Here is a tiny trained network, its code and every weight. The questions are about switching its units off for an input and a target symbol, where a switched-off unit gives its printed mean instead of its output.

import numpy as np


def w(rows, s, z=0):
    codes = np.array(rows[::2]) - 128.0
    scale = np.full(codes.shape[1], s)
    scale[-1] = z or s
    return codes * scale


def f(y):
    return np.maximum(y, 0)


def softmax(a):
    e = np.exp(a - a.max(-1, keepdims=True))
    return e / e.sum(-1, keepdims=True)


def log_softmax(a):
    a = a - a.max(-1, keepdims=True)
    return a - np.log(np.exp(a).sum(-1, keepdims=True))


def net(x, mask):
    ids = ['αβγδεζηθλμξπστφψ'.index(c) for c in x.split()]
    T = len(ids)
    res = E[ids] + P[:T]
    u = 0
    for l in range(2):
        r = res
        for j in range(3):
            rows = slice(2 * j, 2 * j + 2)
            q, k, v = (r @ M[l][rows].T for M in (Q, K, V))
            z = softmax(np.where(np.tri(T) > 0, q @ k.T / 2**0.5, -1e9)) @ v
            o = O[l][rows]
            res = res + np.where(mask[u + j], z, o[:, -1]) @ o[:, :-1]
        u += 3
        y = f(res @ A[l][:, :-1].T + A[l][:, -1])
        res = res + np.where(mask[u : u + 8], y, B[l][:, -1]) @ B[l][:, :-1]
        u += 8
    return log_softmax(res[-1] @ U[:, :-1].T + U[:, -1])


Q, K, V, O, A, B = {}, {}, {}, {}, {}, {}
E = w([
[89,51,26,120,173],'α',
[141,166,173,101,117],'β',
[168,50,183,125,123],'γ',
[16,159,92,129,220],'δ',
[128,156,196,116,112],'ε',
[162,149,131,123,114],'ζ',
[115,138,136,210,131],'η',
[211,137,166,87,55],'θ',
[108,196,77,141,2],'λ',
[92,152,131,164,96],'μ',
[85,150,122,141,88],'ξ',
[145,144,120,70,117],'π',
[168,70,142,116,60],'σ',
[73,125,196,130,71],'τ',
[112,156,150,201,85],'φ',
[147,71,45,96,36],'ψ',
],0.0091)
P = w([
[194,136,130,189,144],'0',
[134,136,88,157,120],'1',
[88,122,105,119,89],'2',
[54,129,84,110,73],'3',
[31,126,85,90,57],'4',
[19,126,84,61,54],'5',
[16,113,71,50,32],'6',
[4,117,62,76,33],'7',
[27,97,113,20,56],'8',
],0.0037)
Q[0] = w([
[184,136,208,166,254],'L0H1',
[164,113,206,205,216],'L0H1',
[87,85,42,86,22],'L0H2',
[112,155,63,66,54],'L0H2',
[201,211,233,36,180],'L0H3',
[184,156,191,36,239],'L0H3',
],0.0052)
K[0] = w([
[107,94,201,222,230],'L0H1',
[114,61,187,222,218],'L0H1',
[81,163,35,32,57],'L0H2',
[190,229,97,172,87],'L0H2',
[217,253,198,185,90],'L0H3',
[155,255,242,224,207],'L0H3',
],0.0053)
V[0] = w([
[67,176,61,182,131],'L0H1',
[100,174,42,135,7],'L0H1',
[70,175,118,178,47],'L0H2',
[155,53,207,185,189],'L0H2',
[173,165,189,190,99],'L0H3',
[101,84,3,67,39],'L0H3',
],0.006)
O[0] = w([
[26,158,54,191,109,146],'L0H1',
[63,195,90,19,22,253],'L0H1',
[79,253,137,27,99,211],'L0H2',
[181,91,142,245,146,58],'L0H2',
[218,248,190,163,104,137],'L0H3',
[43,80,94,22,47,213],'L0H3',
],0.0049,0.0038)
A[0] = w([
[12,81,127,112,162,231],'L0N1',
[89,85,170,130,85,83],'L0N2',
[216,68,94,64,87,194],'L0N3',
[209,113,40,68,188,190],'L0N4',
[147,217,252,78,85,131],'L0N5',
[166,84,217,132,167,107],'L0N6',
[173,208,228,52,106,118],'L0N7',
[26,100,2,84,95,252],'L0N8',
],0.0052,0.0037)
B[0] = w([
[65,155,248,147,203,186],'L0N1',
[166,140,163,97,238,137],'L0N2',
[182,56,206,49,56,161],'L0N3',
[96,30,195,84,126,139],'L0N4',
[192,165,101,212,89,171],'L0N5',
[122,23,188,126,197,130],'L0N6',
[185,138,50,222,82,160],'L0N7',
[64,120,255,77,144,248],'L0N8',
],0.0053,0.011)
Q[1] = w([
[99,190,226,31,43],'L1H1',
[48,152,162,1,63],'L1H1',
[27,76,209,121,67],'L1H2',
[44,126,246,126,117],'L1H2',
[168,71,70,114,192],'L1H3',
[168,130,98,250,234],'L1H3',
],0.0056)
K[1] = w([
[103,113,107,5,56],'L1H1',
[40,111,159,55,64],'L1H1',
[19,57,202,41,142],'L1H2',
[20,164,232,109,151],'L1H2',
[136,137,68,174,183],'L1H3',
[169,117,92,253,188],'L1H3',
],0.0057)
V[1] = w([
[158,189,112,97,36],'L1H1',
[182,212,139,186,181],'L1H1',
[46,235,105,128,199],'L1H2',
[254,63,49,48,31],'L1H2',
[231,193,180,159,139],'L1H3',
[106,74,118,56,221],'L1H3',
],0.0054)
O[1] = w([
[139,235,186,47,73,216],'L1H1',
[196,183,126,194,157,3],'L1H1',
[146,188,61,87,205,167],'L1H2',
[19,65,133,122,12,35],'L1H2',
[229,163,190,156,122,67],'L1H3',
[57,3,86,128,190,103],'L1H3',
],0.0055,0.0066)
A[1] = w([
[91,197,172,99,208,23],'L1N1',
[95,133,173,139,67,134],'L1N2',
[112,135,255,83,241,253],'L1N3',
[118,115,84,163,196,26],'L1N4',
[153,95,29,172,124,84],'L1N5',
[210,153,158,225,222,205],'L1N6',
[177,223,216,70,44,231],'L1N7',
[121,143,149,56,47,36],'L1N8',
],0.0053,0.003)
B[1] = w([
[227,149,154,63,155,165],'L1N1',
[121,130,150,107,43,172],'L1N2',
[238,68,124,133,155,206],'L1N3',
[144,198,184,41,58,130],'L1N4',
[184,174,195,93,224,128],'L1N5',
[143,88,2,177,203,143],'L1N6',
[197,203,121,238,117,249],'L1N7',
[129,196,87,136,46,192],'L1N8',
],0.0054,0.015)
U = w([
[77,10,149,105,189,224],'α',
[145,121,104,188,129,19],'β',
[178,2,162,190,107,85],'γ',
[207,122,53,60,241,165],'δ',
[166,112,71,200,139,56],'ε',
[133,121,173,162,139,229],'ζ',
[120,142,22,229,162,170],'η',
[210,102,219,127,76,253],'θ',
[125,238,165,76,107,85],'λ',
[121,195,109,165,133,99],'μ',
[106,199,58,139,132,75],'ξ',
[174,120,86,109,71,78],'π',
[149,92,135,162,22,56],'σ',
[152,172,133,181,103,107],'τ',
[135,188,57,190,102,67],'φ',
[32,68,113,91,42,125],'ψ',
],0.0048,0.0038)

Each question gives the input, a string of symbols that net reads in full, and the target symbol t.
The units are the heads (2 rows each of Q, K, V and O) and the neurons (one row each of A and B). Each row of codes is followed by its name. A weight is (code - 128) times the scale printed after its matrix; where a second scale follows, it is the last column's (O, A, B and U).
mask holds one flag per unit, layer by layer, with each layer's heads first. A switched-off unit (its flag False) gives its mean, the last column of its rows in O or B, instead of its output. The means were averaged over made-up inputs and are rounded, as every weight is.
A unit's drop is (log p(t) with every unit on - log p(t) with that unit switched off) / (log p(t) with every unit on - log p(t) with every unit switched off).
unit that matters most: the unit with the biggest drop
top k neurons: the k neurons with the biggest drops, biggest first
k most important neurons of layer l: the k neurons of layer l with the biggest drops, biggest first
which heads matter: for each layer, one digit per head in row order, 1 if its drop is at least 0.15 and else 0, layers parted by /
drop when u is switched off: that unit's drop, to one decimal
input ξ γ θ ψ η η, target ψ: which heads matter -> 001 / 111
input φ ζ λ μ λ σ, target λ: which heads matter -> 110 / 100
input θ μ ξ γ δ σ, target δ: most important neuron of layer 0 -> L0N1
input μ α ξ π γ, target α: which heads matter -> 001 / 101
input ψ η θ ψ δ β η μ μ, target δ: 2 most important neurons of layer 0 -> L0N1, L0N8
input θ ξ φ δ λ ψ β η γ, target ψ: top 3 neurons -> L0N8, L0N3, L1N7
input θ μ ψ δ φ μ ζ ψ μ, target ψ: top 2 neurons -> L0N8, L0N3
input λ γ λ, target λ: which heads matter -> 110 / 100
input μ σ β β α δ β, target δ: which heads matter -> 000 / 010
input λ δ ψ β π η μ ψ, target ψ: which heads matter -> 001 / 001
input δ σ ζ α μ, target α: which heads matter -> 001 / 101
input π θ α τ, target α: top 2 neurons -> L1N7, L0N8
input η φ β η δ β α ξ, target α: 2 most important neurons of layer 1 -> L1N7, L1N8
input β π λ λ ψ θ, target ψ: unit that matters most -> L1H3
input α φ η ψ β, target ψ: top 3 neurons -> L0N8, L1N7, L0N3
input η τ φ ψ θ λ, target ψ: 4 most important neurons of layer 0 -> L0N3, L0N5, L0N7, L0N4
input μ θ φ τ ψ ε σ ε η, target ψ: 3 most important neurons of layer 0 -> L0N8, L0N3, L0N5
input θ ψ β σ ξ, target ψ: drop when L0N5 is switched off -> 0.2
input γ π ψ β ψ β η σ σ, target ψ: drop when L1H3 is switched off -> 0.3
input α ψ φ ε α β α ε σ, target α: drop when L1N2 is switched off -> 0.0
input γ γ τ λ β λ, target λ: drop when L1H1 is switched off -> 0.2
input θ ψ ζ, target ψ: most important neuron of layer 0 -> L0N3
input λ θ η τ π τ ψ η π, target ψ: 2 most important neurons of layer 0 -> L0N8, L0N3
